Each row has a name. Each piece below is followed by the name of the row it came from, unless a question asks for something else. Each question is about the rows just above it.

K_311: [120 158 145 133 103 128 136 160 134 156 170 154 133 155  83 124 170 134
 163 115 131 134 157  69 135  75 141 125 124 189 124 135  87 129 159]
K_153: [102 116 118 142  96  72 140 130 159  78 123 124 145 134 146 109 133 148
 134 139 149 115  95 163  66 170 145 176 144  73 137 156 100 145 123]
K_277: [123  96 114 112 161  84 122  88 111  97  88 106 108  94 183 158  88 105
  88 133 107 118 104 202  80 208 105 161 129  59 123 109 147 114  85]
K_249: [120 129 145 133 146 128 136 160 134 156 170 126 133 155  83 124 128 134
 163 115 131 134 157  69 135  75 141  93 124 189 124 135  87 129 159]
K_157: [168 112 112 107 137 173 118  81  98 205  95 152 114  80 116 176  93 107
  80 145 106 151  99 116 185 117 112 103 156 184 124  97 145 108  84]
K_492: [ 95 119 122 135 134  78 128 148 153  55 132 106 157 151 154  99 140 149
 150 125 144 110 130 169  73 171 139 171 132  57 138 159  98 147 147]
[102 116 118 142  96  72 140 130 159  78 123 124 145 134 146 109 133 148
 134 139 149 115  95 163  66 170 145 176 144  73 137 156 100 145 123] | K_153
[168 112 112 107 137 173 118  81  98 205  95 152 114  80 116 176  93 107
  80 145 106 151  99 116 185 117 112 103 156 184 124  97 145 108  84] | K_157
[120 129 145 133 146 128 136 160 134 156 170 126 133 155  83 124 128 134
 163 115 131 134 157  69 135  75 141  93 124 189 124 135  87 129 159] | K_249
[ 95 119 122 135 134  78 128 148 153  55 132 106 157 151 154  99 140 149
 150 125 144 110 130 169  73 171 139 171 132  57 138 159  98 147 147] is in which row? | K_492

K_157: [133 174 123 139 115 145 127 148 100 137]
K_123: [133 126 137 152 141 133 109 156 134 118]
K_249: [149 146 164 174 193 126 106 111 115 113]
K_213: [116 113 139 124 117  99 152 125 111 125]
K_153: [148 127 126 149 164 152 118 150 116 103]
K_492: [148 158 134 145 157 156 106 128 117 124]
K_41: [144 164 110 116 130 167 114 119 118 138]
[133 174 123 139 115 145 127 148 100 137] | K_157
The one value in K_123 and K_213: | [152]
[148 127 126 149 164 152 118 150 116 103] | K_153

K_249: [121  53  63  76 160 206 199]
K_157: [ 57  80  92 155 117 200  78]
K_41: [ 57  80  79 138 199 184 182]
K_213: [141 145 141 150 163  57  78]
Shared by K_249 and K_41: | [199]
The row with [ 57  80  79 138 199 184 182] is | K_41
[ 57  80  92 155 117 200  78] | K_157

K_157: [125  62 124 106]
K_153: [119 121 124  91]
K_483: [125 123 106  62]
Shared by K_157 and K_153: | [124]
Put [ 62 106 123 125] back in order: which row is it? | K_483
[125  62 124 106] | K_157

K_492: [ 99 139 136 153  86 118  62 129 100 150  93  92 166 163 103 132 135  56
  95 157 184 137 136 138 187  86 165 121 130 152]
K_249: [125 135 124 112 155 118 156 130 152 140 166 129 100 111 159 117 124 168
 154 116 111 133 140 114  89 165 124 167 133 117]
K_123: [138 110 135 150 129 171 138 134 145 153 116 137 165 140 129 150 152 142
 147 156 146 149 108 172 145 120 100 113 141 102]
K_23: [130 140 117 167 166 124 114 133 111 159 156 152 116 118 125 140 129 111
  88 100 124 117 165 168 112 133 124 154 135 155]
K_66: [ 86 152 139  93 138 118 132 165 137  99 121 187  92 157 163  56 100  86
  62 136 129 136 136 153 184 166 103  95 130 150]
Which row holds these entries in another order? [168 159 152 117 111 118 116 100 111 124 140 167 154 130 166 124 117 114
 140 125 155 129  89 112 133 135 124 165 156 133] | K_249
[125 135 124 112 155 118 156 130 152 140 166 129 100 111 159 117 124 168
 154 116 111 133 140 114  89 165 124 167 133 117] | K_249
[137  86 118 129 136 153 103 166  92 187 135  56 130 136  99  93 138 121
 150 165 139 157 163  95 132 152 100 184  86  62] is which row reordered? | K_492
Put [102 141 113 100 120 145 172 108 149 146 156 147 142 152 150 129 140 165
 137 116 153 145 134 138 171 129 150 135 110 138] back in order: which row is it? | K_123

K_157: [ 57 172 131 176 127 104 135 112 179 133 184 149  87 125 123 182 126 101
 151  98  96 116  49 129 171 113 117 162 162 198 106  97 116  68 155  98
 138 127 165 177  60 112 181 148 137 111 113]
K_153: [104 116 133 184 148  60 106 112 151 101  49 117 135 181 127  97 176 112
 137 172 179 125 126 171 162  68 129 149 113 198  98  98  96 127 155 113
 123 162  87 116  58 131 165 177 111 138 182]
K_492: [156 122 138 118  98 151 138 121 116  98 135 120 128 137 140 121 109 136
 138 120 142 156 159 127  79 140 156 108  76  69 167 146 172 153 105 103
 115 135 135 129 135 105 108 128 130 139 152]
K_41: [190  96 124 119 141 138 119 138 116 108 102 134 166 121 114  98 120 149
 129 153 153 173 205 116  68 134 148 112 119  95 188 157 175 182 102 151
 126 125 110 121 186 116  91 117 135 151 174]
[156 122 138 118  98 151 138 121 116  98 135 120 128 137 140 121 109 136
 138 120 142 156 159 127  79 140 156 108  76  69 167 146 172 153 105 103
 115 135 135 129 135 105 108 128 130 139 152] | K_492
Put [113 111 137 148 181 112  60 177 165 127 138  98 155  68 116  97 106 198
 162 162 117 113 171 129  49 116  96  98 151 101 126 182 123 125  87 149
 184 133 179 112 135 104 127 176 131 172  57] back in order: which row is it? | K_157
[152 139 130 128 108 105 135 129 135 135 115 103 105 153 172 146 167  69
  76 108 156 140  79 127 159 156 142 120 138 136 109 121 140 137 128 120
 135  98 116 121 138 151  98 118 138 122 156] is which row reordered? | K_492
Which row holds these entries in another order? [138 182 104 116 133 184 148  60 106 112 151 101  49 117 135 181 127  97
 176 112 137 172 179 125 126 171 162  68 129 149 113 198  98  98  96 127
 155 113 123 162  87 116  58 131 165 177 111] | K_153

K_66: [105 140 149  84 158 134  81 115 144 164 105 124  84 141 116 109  99  79
  74]
K_483: [120 107 137  97 146 127  95 134 134 152 146 142  92 150 123  54 102  94
 141]
K_213: [150 187 140 116 117 107 118  94 116  88  77 142 121 132 110 152 122 116
 131]
[120 107 137  97 146 127  95 134 134 152 146 142  92 150 123  54 102  94
 141] | K_483
Where do [105 140 149  84 158 134  81 115 144 164 105 124  84 141 116 109  99  79
  74] appear? | K_66

K_483: [ 99 111 136 142 133 112 141 116 154  93 130 134 137 133 126 104 141 131
 141 167 117 126 154 172 157 117 134 128 122 141 106 102 109  66 137 133
 160  99 126 116 107 128 142 120 110 116]
K_66: [134 124 134 145 138 138 133 128 130 120 133 131 128 136  96 132 143 135
 120 107 129 107 149 112 111 135 118 138 115 125 117 123 115 127 134 129
 112 107 136 141 135 136 120 117 128 135]
K_277: [ 66 110 107 128 131 137 154 133 141  99 125 172 117 126 126 116 154 130
 123 126 133 111 167 116 141 104 109 136 142 137 142 160 128 116 157  99
 117  93 102 134 133 120 134 141 106 112]
K_23: [189 158 141 125 164 145 187 121 110 124 142 125 121 112 119 103 143 131
 136  99 136 104  90 165 140  99 134 103 126 145 105 150 160 138  91 131
 100 108 149 127 112 129 112  96 124 163]
K_153: [175 120 184 154 157 135 155 139 126 143 116 138 124 101 131 119 114 123
 155 130 135 162 100 167 135 122 140 126  92 152 106 142 163 143 132  90
 120  96 125 134  89 113 171 134 105 129]
K_213: [109 131 121 123 149 128 119 104 131 116 140 106 149 145 101 123 121 122
 126 120 114 124 137 125 122 110 129 138 129 142 121 134 127 130 138 117
 118 119 156 140 150 130 125 139 133 138]
K_157: [132 136 117 104 129 139 134 154 128 136 117 118 127 134 120 163 136 143
 118 117 152 125 143 131 104 138 128 123 143 119 108 149 129 148 141 118
 138 131 135 142  97 147 125 117 125 105]
K_492: [127 134 118 126 132 111 112 108 159 127 142 114 111 125 114 144 144 127
 137 138 126 136 132 133 130 115 153 123 137 155 122 128 136 111 137 113
 135 131 104 117 122 132 111 129 120 123]
K_41: [132 155 120 159 142 108 144 144 136 131 126 127 136 153 111 127 111 138
 126 128 127 137 115 118 132 114 130 135 123 125 133 111 137 133 117 113
 104 134 122 129 122 111 123 114 137 112]
[132 155 120 159 142 108 144 144 136 131 126 127 136 153 111 127 111 138
 126 128 127 137 115 118 132 114 130 135 123 125 133 111 137 133 117 113
 104 134 122 129 122 111 123 114 137 112] | K_41
Which row holds [132 136 117 104 129 139 134 154 128 136 117 118 127 134 120 163 136 143
 118 117 152 125 143 131 104 138 128 123 143 119 108 149 129 148 141 118
 138 131 135 142  97 147 125 117 125 105]? | K_157
Put [ 66  93  99  99 102 104 106 107 109 110 111 112 116 116 116 117 117 120
 123 125 126 126 126 128 128 130 131 133 133 133 134 134 136 137 137 141
 141 141 142 142 154 154 157 160 167 172] back in order: which row is it? | K_277
Which row holds these entries in another order? [112 137 114 123 111 122 129 122 134 104 113 117 133 137 111 133 125 123
 135 130 114 132 118 115 137 127 128 126 138 111 127 111 153 136 127 126
 131 136 144 144 108 142 159 120 155 132] | K_41
[134 124 134 145 138 138 133 128 130 120 133 131 128 136  96 132 143 135
 120 107 129 107 149 112 111 135 118 138 115 125 117 123 115 127 134 129
 112 107 136 141 135 136 120 117 128 135] | K_66

K_492: [123 128 163  55]
K_249: [130 132 129 125]
K_123: [119 128 132 128]
Which value is in both K_123 and K_492? | [128]
Shared by K_249 and K_123: | [132]
The row with [123 128 163  55] is | K_492

K_492: [148 130 119 105 149 130 152 120 124 151 116 120 146 113 138 151 119 147
 149 123 129 138 155 154 109 121 119 139  98 131 115  85 117 156 111 118
 113  81]
K_213: [130 132 126 141 167 135 145 120  56 131 116 128 146 115  67 130 124 111
 135 121 156 140 163 171 140 119 137 142  85 121 122 118 126 139 122 127
  97 118]
K_41: [148 130 119 105 149 130 152 120 124 151 116 120 146 113 138 151 119 105
 149 123 129 138 163 154 109 121 119 139  98 131 115  85 132 156 111 118
 113  81]
K_483: [140 130 122 135 101 121 148 115 192 141 161 126 137 149 174 131 119 139
 120 120 118 144 102  97 140 128 123 125 178 129 118 154 122 141 117 126
 146 166]
[148 130 119 105 149 130 152 120 124 151 116 120 146 113 138 151 119 147
 149 123 129 138 155 154 109 121 119 139  98 131 115  85 117 156 111 118
 113  81] is in which row? | K_492
[130 132 126 141 167 135 145 120  56 131 116 128 146 115  67 130 124 111
 135 121 156 140 163 171 140 119 137 142  85 121 122 118 126 139 122 127
  97 118] | K_213

K_66: [ 81 197 145  80  95 154]
K_41: [154 145 198  80  95  81]
K_483: [ 80 138 127 146 140  81]
Where do [154 145 198  80  95  81] appear? | K_41
[ 81 197 145  80  95 154] | K_66
Put [ 81 140 146 127 138  80] back in order: which row is it? | K_483
[154  81 197 145  80  95] is which row reordered? | K_66
[ 80 138 127 146 140  81] | K_483

K_123: [129 130 124 133 120 129 136 126 121 129 122 131 135 133 120 119]
K_213: [134 142 105 161  75 120 190 119 129 127  87 141 165 161  95 100]
K_157: [126 141 129 128 104 123 120 131 127 123 105 131 132 127 130 147]
K_249: [154 129  93 172  64 116 199 118 134 112  68 151 188 174 103 101]
K_23: [129 129 127 129 128 128 129 127 128 128 131 129 130 129 126 124]
K_41: [126 141 129 128 104 123 120 131 127 123 105 131 132 127 130 130]
K_153: [126 145 129 128  96 121 117 132 126 124 100 131 132 127 130 153]
K_277: [133 137 110 151  86 130 170 121 128 126  96 137 155 151 101 104]
[133 137 110 151  86 130 170 121 128 126  96 137 155 151 101 104] | K_277
Shared by K_153 and K_249: | [129]
[126 145 129 128  96 121 117 132 126 124 100 131 132 127 130 153] | K_153
[129 129 127 129 128 128 129 127 128 128 131 129 130 129 126 124] is in which row? | K_23

K_277: [132 143 128 128 123]
K_213: [122  97  97 141 208]
K_157: [104 113 156 150 115]
K_249: [139 153 139 139 122]
K_123: [177 117 133 150 138]
K_483: [156 113 149 115 104]
K_66: [140 120 126 132 104]
K_492: [132 127 140 120 104]
K_23: [140  98 125 116 207]
K_41: [132 157 134 133  90]
K_311: [109 146 127 109 149]
Shared by K_23 and K_492: | [140]
Which row holds these entries in another order? [ 97  97 122 141 208] | K_213
[139 153 139 139 122] | K_249
[177 117 133 150 138] | K_123
Put [104 120 127 132 140] back in order: which row is it? | K_492
Put [115 104 156 113 149] back in order: which row is it? | K_483
Which row holds these entries in another order? [132 126 104 120 140] | K_66

K_153: [107 147 119 145 153 126 176 113 156 138  94 120 114 134 136 102 121 156
  84 136 170 147 112 104 123 121 150 149 144 126 150 131 127 141 125 129
 143 106 116 123 107 146 110]
K_492: [ 79 118 132 146 117 146 122 132 116 118 107 108 138  99 160 159 118 164
 120 121 166 143 144 129 102 131 166 114 140 120 137 109 153 136 101 114
 115 153 120 141 152  88 149]
K_41: [ 79 118 132 146 117 146 122 132 116 118 107 108 138  99 160 159 118 164
 120 121 166 143 144 129 102 131 166 114 140 120 137 109 143 136 101 114
 115 153 120 141 152  88 149]
[ 79 118 132 146 117 146 122 132 116 118 107 108 138  99 160 159 118 164
 120 121 166 143 144 129 102 131 166 114 140 120 137 109 153 136 101 114
 115 153 120 141 152  88 149] | K_492
[107 147 119 145 153 126 176 113 156 138  94 120 114 134 136 102 121 156
  84 136 170 147 112 104 123 121 150 149 144 126 150 131 127 141 125 129
 143 106 116 123 107 146 110] is in which row? | K_153
Put [ 84  94 102 104 106 107 107 110 112 113 114 116 119 120 121 121 123 123
 125 126 126 127 129 131 134 136 136 138 141 143 144 145 146 147 147 149
 150 150 153 156 156 170 176] back in order: which row is it? | K_153
[ 79 118 132 146 117 146 122 132 116 118 107 108 138  99 160 159 118 164
 120 121 166 143 144 129 102 131 166 114 140 120 137 109 143 136 101 114
 115 153 120 141 152  88 149] | K_41

K_213: [128 141 107  98 134 137 138 130 114 135 117 140 143 117  99 129 116 151
 130 135 111 130 155 132 106 127 126 134 124 121 131 123  97 126 127 144
 130 112 135 146 143 122 129 157 118 131 128 164 121 112 117 137 122 138
 129 134 118 121 119 139 135 170]
K_249: [134 116 140  97 139 143 135 134 114 131 137 119 129 135 117 118 130 127
 129 155 124 118  98 143 128 157 135 141 126 112 170 130 131 151 127 146
 117 117 126  99 112 121 107 137 122 138 122 106 144 111 134 127 138 164
 130 129 121 123 130 132 121 135]
K_311: [118 118 137  81 156 115 141 207  84 101 104 141 142 128  99 132  73 175
 124 158 133 137 176 132 121 121 127 126 150 144 170 166  74 162 139 131
 138 117 112 174 147 134 138  98 150 135  94 163 123 110 139 179 141 106
 135  91 117 167 142 156 117 134]
K_23: [129 112 103 129 109 137 133 133 124 138 112 139 143 128 122 140 114 111
 106  99 128 124 128 116 186 110 130 147 132 120 141 156 130 122 153 135
 137 125 125 132 132 124 142 131 119 157 125 115 120 116 121 164 138 128
 139 121 106 127 135 152 149 134]
K_41: [133 113 132 103 132 138 141 140 126 124 110 135 142 102 121 123 123 132
 140 136 118 141 114 122 108 117 127 146 130 134 162 128 130 115 145 155
 140 115 114 114 120  93 134 129 153 128 123 115 130 145 127 136 123 136
 124 136 103 157 118 131 132 129]
K_277: [123 166 136 168  72 114 137  87 117 108 141 149 101 108 140 120 122 146
 167 121 147 172 162 154 134 131  92 113 124 141 159 121  68 134 145 152
  89 135 110 108 121 140 124 110  94 164 119 177 155 139 133 120 137 153
 106 135 130 142 120 113 141 158]
K_492: [124 114 101 125 132 116 139 114 127 116 134 116 137 146 125 112 135 125
 143 110 130 130 135 128 124 124 143 148 123 117 126 125 130 112 123 121
 152 132 117 129 147 136 126 140 113 128 149 122 126 122  98 145 111 129
 126 146 111 140 131 132 131 131]
K_123: [121 155 113 121 149 122 108 162  71 154 172 141 119 131 106  94 145 130
 133 114  89 140 141 137 139 159 108 153 141 158 135 110 168 164 136 135
 101 152 142 120 166 147 146 167 137 117  87 113 177 110 124 108 140 121
 123  92 124 120 134  68 134 120]
[118 118 137  81 156 115 141 207  84 101 104 141 142 128  99 132  73 175
 124 158 133 137 176 132 121 121 127 126 150 144 170 166  74 162 139 131
 138 117 112 174 147 134 138  98 150 135  94 163 123 110 139 179 141 106
 135  91 117 167 142 156 117 134] | K_311
[124 114 101 125 132 116 139 114 127 116 134 116 137 146 125 112 135 125
 143 110 130 130 135 128 124 124 143 148 123 117 126 125 130 112 123 121
 152 132 117 129 147 136 126 140 113 128 149 122 126 122  98 145 111 129
 126 146 111 140 131 132 131 131] | K_492
Which row holds these entries in another order? [137 122 138 129 134 118 121 119 139 135 170 128 141 107  98 134 137 138
 130 114 135 117 140 143 117  99 129 116 151 130 135 111 130 155 132 106
 127 126 134 124 121 131 123  97 126 127 144 130 112 135 146 143 122 129
 157 118 131 128 164 121 112 117] | K_213
Where do [129 112 103 129 109 137 133 133 124 138 112 139 143 128 122 140 114 111
 106  99 128 124 128 116 186 110 130 147 132 120 141 156 130 122 153 135
 137 125 125 132 132 124 142 131 119 157 125 115 120 116 121 164 138 128
 139 121 106 127 135 152 149 134] appear? | K_23
The row with [121 155 113 121 149 122 108 162  71 154 172 141 119 131 106  94 145 130
 133 114  89 140 141 137 139 159 108 153 141 158 135 110 168 164 136 135
 101 152 142 120 166 147 146 167 137 117  87 113 177 110 124 108 140 121
 123  92 124 120 134  68 134 120] is | K_123
Which row holds these entries in another order? [ 68  72  87  89  92  94 101 106 108 108 108 110 110 113 113 114 117 119
 120 120 120 121 121 121 122 123 124 124 130 131 133 134 134 135 135 136
 137 137 139 140 140 141 141 141 142 145 146 147 149 152 153 154 155 158
 159 162 164 166 167 168 172 177] | K_277

K_213: [129 132 131 127 128 134 113 112 118 153]
K_153: [ 97 160 117  88 155 118 151  97 116 107]
K_157: [117 140 151 130 126 149 124 118 145 145]
K_277: [111 113 175 118 115 139 153 144  92 143]
K_492: [155  65 111 142 137 132 148 107  77 142]
K_66: [ 86 102 123 122 115 164 108 121 163 144]
K_41: [121 150 148  96 159 140 159 105  99  95]
K_311: [ 86 102 123 122 115 127 140 119 107  62]
K_123: [153 139 143 113  93 144 118 111 115 175]
K_23: [128 129 141 136 131 119 117 120 119 146]
K_483: [127 109 142 116 129 137 131 121 137 130]
[127 109 142 116 129 137 131 121 137 130] | K_483
[153 113  93 115 111 143 144 118 175 139] is which row reordered? | K_123

K_153: [ 91 149 116 109 158 114 203 124  74 174 135 125 101 132 154  88 150 151
  93 195 192 168 123]
K_66: [100 177 181 112 121 114 115  97 144 194 176 117  83 110 151  94 178  93
 175 184 123  96  99]
K_41: [126 138 103 103 153 142 203 127  78 150 105 108 101 136 144  93 126 161
  73 162 192 195 139]
K_311: [169  94 128 151 105 144  61 139 174  68 112 135 162 128  99 171  93 115
 161  55  71  98 140]
K_492: [148 167 165 105 106 134 146 193 148  55 137 129 122 145 110  56 108 176
  85 117 116  70 117]
K_483: [126 138 103 103 153 142 203 127  78 150 105 108 101 136 144  93 126 161
  73 166 192 195 139]
K_213: [117 134 167 148 106 110  56 117 176 129 165 144 137 116 122 148 146  85
 193 105  70  55 108]
Which row holds these entries in another order? [108  55  70 105 193  85 146 148 122 116 137 144 165 129 176 117  56 110
 106 148 167 134 117] | K_213
[123 168 192 195  93 151 150  88 154 132 101 125 135 174  74 124 203 114
 158 109 116 149  91] is which row reordered? | K_153
[126 138 103 103 153 142 203 127  78 150 105 108 101 136 144  93 126 161
  73 162 192 195 139] | K_41

K_213: [168 125  64 105 141]
K_311: [145  96 142 151 144]
K_249: [134 125  87  88  94]
K_41: [ 87 106  81  88  97]
K_492: [117 102 159 188 144]
K_157: [168  88  64 107  84]
K_277: [131 107 123 139  87]
K_153: [134 115 135 108  94]
[145  96 142 151 144] is in which row? | K_311
Where do [117 102 159 188 144] appear? | K_492
The one value in K_249 and K_277: | [87]
Where do [134 125  87  88  94] appear? | K_249
Which value is in both K_277 and K_41? | [87]
Where do [ 87 106  81  88  97] appear? | K_41
Shared by K_277 and K_157: | [107]

K_23: [114 140 119 117 119  80 135 101 123]
K_66: [160 160 107 113 160 161 154 159 188]
K_41: [154 160 113 161 107 188 153 159 160]
K_311: [105 110 146 149  88 134  89 107 154]
[154 160 113 161 107 188 153 159 160] | K_41
Put [107 113 154 159 160 160 160 161 188] back in order: which row is it? | K_66
[123 114 140 119 117 119  80 135 101] is which row reordered? | K_23
[160 160 107 113 160 161 154 159 188] | K_66

K_23: [165  85 171 158 110 113 161 176 142 165 107 121 133 155 163 148 179 116
 161 107 137]
K_123: [108 175  58 125 168 161 104  59 145  77 171  98 148 110 125 133  76 158
 101 168 152]
K_249: [ 84 169  86  95 144 142  85  75 115  93 144 155 122  94  90 104  68 140
  95 149 116]
K_157: [118 113 124 109  94 103 104 121  96 120  95 119  93 125  85  90 111 104
 113 102 111]
K_41: [ 81 173  78 100 154 159  90  76 121  90 162 143 132  86 108 120  70 149
 158 159 128]
K_492: [118 113 124 109  94 103 104 121  96 120  95 119  93 125  85  90 111 104
 113 102  92]
K_277: [109 147 110  98 107 109 101 105  90 107 107 119  86 110  71  81  98 109
 104 109  88]
K_311: [146  99 158 134  91  99 130 158 102 137  93 101  96 157 107 104 145 107
 133  96  97]
K_153: [168  98 153 170 138 137 171 163 170 141 140  96 163 158 186 173 176 138
 161 135 167]
[146  99 158 134  91  99 130 158 102 137  93 101  96 157 107 104 145 107
 133  96  97] | K_311
[118 113 124 109  94 103 104 121  96 120  95 119  93 125  85  90 111 104
 113 102  92] | K_492
Where do [109 147 110  98 107 109 101 105  90 107 107 119  86 110  71  81  98 109
 104 109  88] appear? | K_277

K_41: [130 151  77 128  85]
K_311: [135 141  94 139 173]
K_277: [130 151  77 128 138]
K_23: [128  94 151 202 121]
[130 151  77 128 138] | K_277
Put [ 77  85 128 130 151] back in order: which row is it? | K_41
[ 77 128  85 130 151] is which row reordered? | K_41
[130 151  77 128  85] | K_41
Which row holds [135 141  94 139 173]? | K_311

